Below are the code and all the weights of a small trained network. Each question names an input and a class and asks about switching units off, where a switched-off unit gives its printed mean instead of its output.

import numpy as np


def w(rows, s, z=0):
    codes = np.array(rows[::2]) - 128.0
    scale = np.full(codes.shape[1], s)
    scale[-1] = z or s
    return codes * scale


def norm(h):
    return h / np.sqrt((h * h).mean(-1, keepdims=True) + 1e-5)


def f(y):
    return np.maximum(y, 0)


def log_softmax(a):
    a = a - a.max(-1, keepdims=True)
    return a - np.log(np.exp(a).sum(-1, keepdims=True))


def net(x, mask):
    res = np.array(x, float).reshape(1, 2) / 4 @ E
    u = 0
    for l in range(4):
        y = f(norm(res) @ A[l][:, :-1].T + A[l][:, -1])
        res = res + np.where(mask[u : u + 5], y, B[l][:, -1]) @ B[l][:, :-1]
        u += 5
    return log_softmax(norm(res)[-1] @ U[:, :-1].T + U[:, -1])


A, B = {}, {}
E = w([
[131,107,48,44,155,7,255,170],'x0',
[237,254,216,118,169,108,153,87],'x1',
],0.0073)
A[0] = w([
[22,24,105,158,126,203,35,127,7],'L0N1',
[130,134,137,131,86,176,129,116,51],'L0N2',
[143,141,130,185,192,135,91,187,54],'L0N3',
[212,255,245,170,149,194,40,80,105],'L0N4',
[108,144,123,133,129,97,103,118,42],'L0N5',
],0.0075,0.0016)
B[0] = w([
[138,14,98,173,102,159,110,163,209],'L0N1',
[155,168,97,122,105,26,147,60,144],'L0N2',
[181,108,144,70,171,122,186,125,141],'L0N3',
[136,247,196,44,90,196,141,177,252],'L0N4',
[141,98,111,100,125,135,127,120,128],'L0N5',
],0.014,0.013)
A[1] = w([
[118,104,198,147,152,111,114,73,49],'L1N1',
[9,110,136,188,150,129,81,134,7],'L1N2',
[110,138,136,209,146,78,75,43,70],'L1N3',
[50,151,113,147,140,123,97,100,41],'L1N4',
[110,84,129,184,181,115,93,74,185],'L1N5',
],0.015,0.0015)
B[1] = w([
[124,206,140,157,179,144,124,239,128],'L1N1',
[155,117,159,98,45,149,109,194,253],'L1N2',
[79,102,132,151,190,99,112,183,128],'L1N3',
[99,107,206,207,156,205,104,82,128],'L1N4',
[185,118,71,2,72,181,182,80,223],'L1N5',
],0.0088,0.0035)
A[2] = w([
[142,130,106,109,157,71,158,55,146],'L2N1',
[95,171,68,80,62,77,95,112,1],'L2N2',
[109,248,194,105,105,148,77,100,163],'L2N3',
[155,49,115,170,61,151,81,131,204],'L2N4',
[72,23,80,142,119,144,100,136,99],'L2N5',
],0.015,0.00091)
B[2] = w([
[92,170,175,227,191,68,149,108,164],'L2N1',
[192,100,208,173,140,205,64,123,151],'L2N2',
[177,186,167,98,99,250,177,255,250],'L2N3',
[128,177,9,6,155,14,152,112,218],'L2N4',
[118,50,22,72,7,240,32,71,220],'L2N5',
],0.0099,0.016)
A[3] = w([
[133,5,63,178,107,167,53,49,141],'L3N1',
[238,222,136,195,201,62,142,10,113],'L3N2',
[102,123,220,173,193,81,107,153,8],'L3N3',
[115,139,169,125,154,38,155,69,168],'L3N4',
[158,84,172,119,43,255,125,111,192],'L3N5',
],0.009,0.0017)
B[3] = w([
[64,141,234,235,104,102,188,111,230],'L3N1',
[184,88,2,170,161,169,49,189,186],'L3N2',
[196,166,74,52,195,31,178,97,163],'L3N3',
[122,133,128,175,173,152,80,128,163],'L3N4',
[91,177,145,115,181,46,212,118,251],'L3N5',
],0.0096,0.011)
U = w([
[181,134,68,178,255,103,121,137,172],'0',
[117,83,182,71,160,143,63,68,3],'1',
[74,37,3,16,12,170,125,93,141],'2',
[163,213,158,25,111,232,174,205,170],'3',
[31,68,173,219,120,107,184,64,101],'4',
],0.0095,0.0053)

Each question gives the input, the list of numbers given to net, and the class t.
The units are the neurons (one row each of A and B). Each row of codes is followed by its name. A weight is (code - 128) times the scale printed after its matrix; where a second scale follows, it is the last column's (A, B and U).
mask holds one flag per neuron, layer by layer. A switched-off neuron (its flag False) gives its mean, the last column of its row in B, instead of its output. The means were averaged over made-up inputs and are rounded, as every weight is.
A unit's drop is (log p(t) with every unit on - log p(t) with that unit switched off) / (log p(t) with every unit on - log p(t) with every unit switched off).
The circuit of an input: a set's keep is (log p(t) with only the set's units on - log p(t) with every unit switched off) / (log p(t) with every unit on - log p(t) with every unit switched off). Starting from the 12 units with the biggest drops (on a tie, the unit counted first), units are removed one at a time, each time the one whose removal leaves the highest keep (on an exact tie, the one counted first), for as long as the keep stays at least 0.8.
circuit, biggest first: the units of the circuit, biggest drop first
top k neurons: the k neurons with the biggest drops, biggest first
k most important neurons of layer l: the k neurons of layer l with the biggest drops, biggest first
drop of u: that unit's drop, to one decimal
input [8,0], class 0: circuit, biggest first -> L0N4; L0N1; L2N5; L2N3
input [5,-5], class 2: circuit, biggest first -> L0N4
input [4,-3], class 4: top 3 neurons -> L0N4; L0N1; L3N1
input [-7,-3], class 2: circuit, biggest first -> L0N1; L2N3
input [3,-1], class 4: top 4 neurons -> L0N4; L0N1; L0N2; L2N3
input [6,-2], class 4: top 3 neurons -> L0N4; L0N1; L2N3
input [6,-5], class 2: 3 most important neurons of layer 0 -> L0N4; L0N2; L0N3
input [3,0], class 0: top 3 neurons -> L0N1; L0N4; L2N5
input [2,-1], class 4: top 3 neurons -> L0N4; L0N1; L0N2
input [4,0], class 0: drop of L1N2 -> 0.0
input [7,1], class 0: drop of L0N1 -> 0.9
input [3,-2], class 4: drop of L2N3 -> 0.1
input [8,2], class 0: drop of L0N4 -> 1.0
input [8,-3], class 4: 2 most important neurons of layer 2 -> L2N3; L2N4
